Here is a tiny trained network, its code and every weight. The questions are about switching its units off for an input and a class, where a switched-off unit gives its printed mean instead of its output.

import numpy as np


def w(rows, s, z=0):
    codes = np.array(rows[::2]) - 128.0
    scale = np.full(codes.shape[1], s)
    scale[-1] = z or s
    return codes * scale


def f(y):
    return y / 2 * (1 + np.tanh(0.7978845608 * (y + 0.044715 * y**3)))


def log_softmax(a):
    a = a - a.max(-1, keepdims=True)
    return a - np.log(np.exp(a).sum(-1, keepdims=True))


def net(x, mask):
    res = np.array(x, float).reshape(1, 8) / 4 @ E
    y = f(res @ A[0][:, :-1].T + A[0][:, -1])
    res = res + np.where(mask, y, B[0][:, -1]) @ B[0][:, :-1]
    return log_softmax(res[-1] @ U[:, :-1].T + U[:, -1])


A, B = {}, {}
E = w([
[129,129,128],'x0',
[129,127,128],'x1',
[13,176,105],'x2',
[128,128,126],'x3',
[81,19,107],'x4',
[87,130,254],'x5',
[125,127,127],'x6',
[126,129,128],'x7',
],0.0097)
A[0] = w([
[60,34,197,167],'n1',
[162,125,94,109],'n2',
[169,69,142,207],'n3',
[175,53,167,134],'n4',
[64,82,165,144],'n5',
[224,114,62,167],'n6',
[33,144,234,140],'n7',
[47,173,187,139],'n8',
[90,159,34,86],'n9',
[225,135,39,197],'n10',
[159,25,81,84],'n11',
[59,223,26,160],'n12',
[101,72,63,133],'n13',
[52,134,215,146],'n14',
[168,72,58,183],'n15',
[208,197,57,154],'n16',
[95,16,108,253],'n17',
[138,114,2,255],'n18',
[18,164,168,117],'n19',
[174,144,232,208],'n20',
[190,154,152,162],'n21',
[99,31,199,188],'n22',
],0.0094,0.0045)
B[0] = w([
[201,87,115,218],'n1',
[125,136,117,148],'n2',
[136,76,115,189],'n3',
[97,94,131,184],'n4',
[183,115,95,177],'n5',
[177,131,69,222],'n6',
[190,160,138,222],'n7',
[167,179,133,190],'n8',
[72,137,180,177],'n9',
[161,155,69,246],'n10',
[72,127,87,188],'n11',
[47,167,152,225],'n12',
[85,90,107,174],'n13',
[195,155,138,204],'n14',
[112,115,70,206],'n15',
[161,154,101,221],'n16',
[93,49,65,234],'n17',
[85,151,65,255],'n18',
[171,182,94,191],'n19',
[145,108,255,212],'n20',
[197,111,161,171],'n21',
[167,86,121,217],'n22',
],0.0096,0.0088)
U = w([
[229,170,40,194],'0',
[166,142,202,195],'1',
[126,107,23,1],'2',
[136,30,165,55],'3',
[56,246,92,187],'4',
[154,254,165,12],'5',
[3,118,89,186],'6',
],0.0076,0.0041)

Each question gives the input, the list of numbers given to net, and the class t.
The units are the neurons (one row each of A and B). Each row of codes is followed by its name. A weight is (code - 128) times the scale printed after its matrix; where a second scale follows, it is the last column's (A, B and U).
mask holds one flag per neuron, in row order. A switched-off neuron (its flag False) gives its mean, the last column of its row in B, instead of its output. The means were averaged over made-up inputs and are rounded, as every weight is.
A unit's drop is (log p(t) with every unit on - log p(t) with that unit switched off) / (log p(t) with every unit on - log p(t) with every unit switched off).
The circuit of an input: a set's keep is (log p(t) with only the set's units on - log p(t) with every unit switched off) / (log p(t) with every unit on - log p(t) with every unit switched off). Starting from the 12 units with the biggest drops (on a tie, the unit counted first), units are removed one at a time, each time the one whose removal leaves the highest keep (on an exact tie, the one counted first), for as long as the keep stays at least 0.8.
circuit, biggest first: the units of the circuit, biggest drop first
top k neurons: the k neurons with the biggest drops, biggest first
drop of u: that unit's drop, to one decimal
input [-6,-6,-6,2,-5,1,-7,-6], class 1: circuit, biggest first => (n20 n18)
input [-6,1,5,-7,1,3,8,6], class 0: circuit, biggest first => (n19 n7)
input [5,5,3,-7,2,7,7,-3], class 0: circuit, biggest first => (n19 n1)
input [-8,7,-8,-3,-3,3,-7,-5], class 1: circuit, biggest first => (n20)
input [1,2,1,-4,-7,-4,0,8], class 4: top 2 neurons => (n12 n1)
input [-3,5,0,6,2,-8,-6,5], class 2: top 2 neurons => (n6 n10)
input [7,1,-5,-5,-1,5,-5,-3], class 1: top 2 neurons => (n17 n20)
input [-5,5,-7,4,2,-5,-6,1], class 2: drop of n6 => -0.1
input [-2,-2,6,-2,-2,1,1,-4], class 5: drop of n17 => 0.2
input [-4,-2,-5,4,2,-1,-3,5], class 2: drop of n18 => 0.0
input [2,-6,-7,4,1,-3,0,-6], class 2: drop of n14 => 0.2
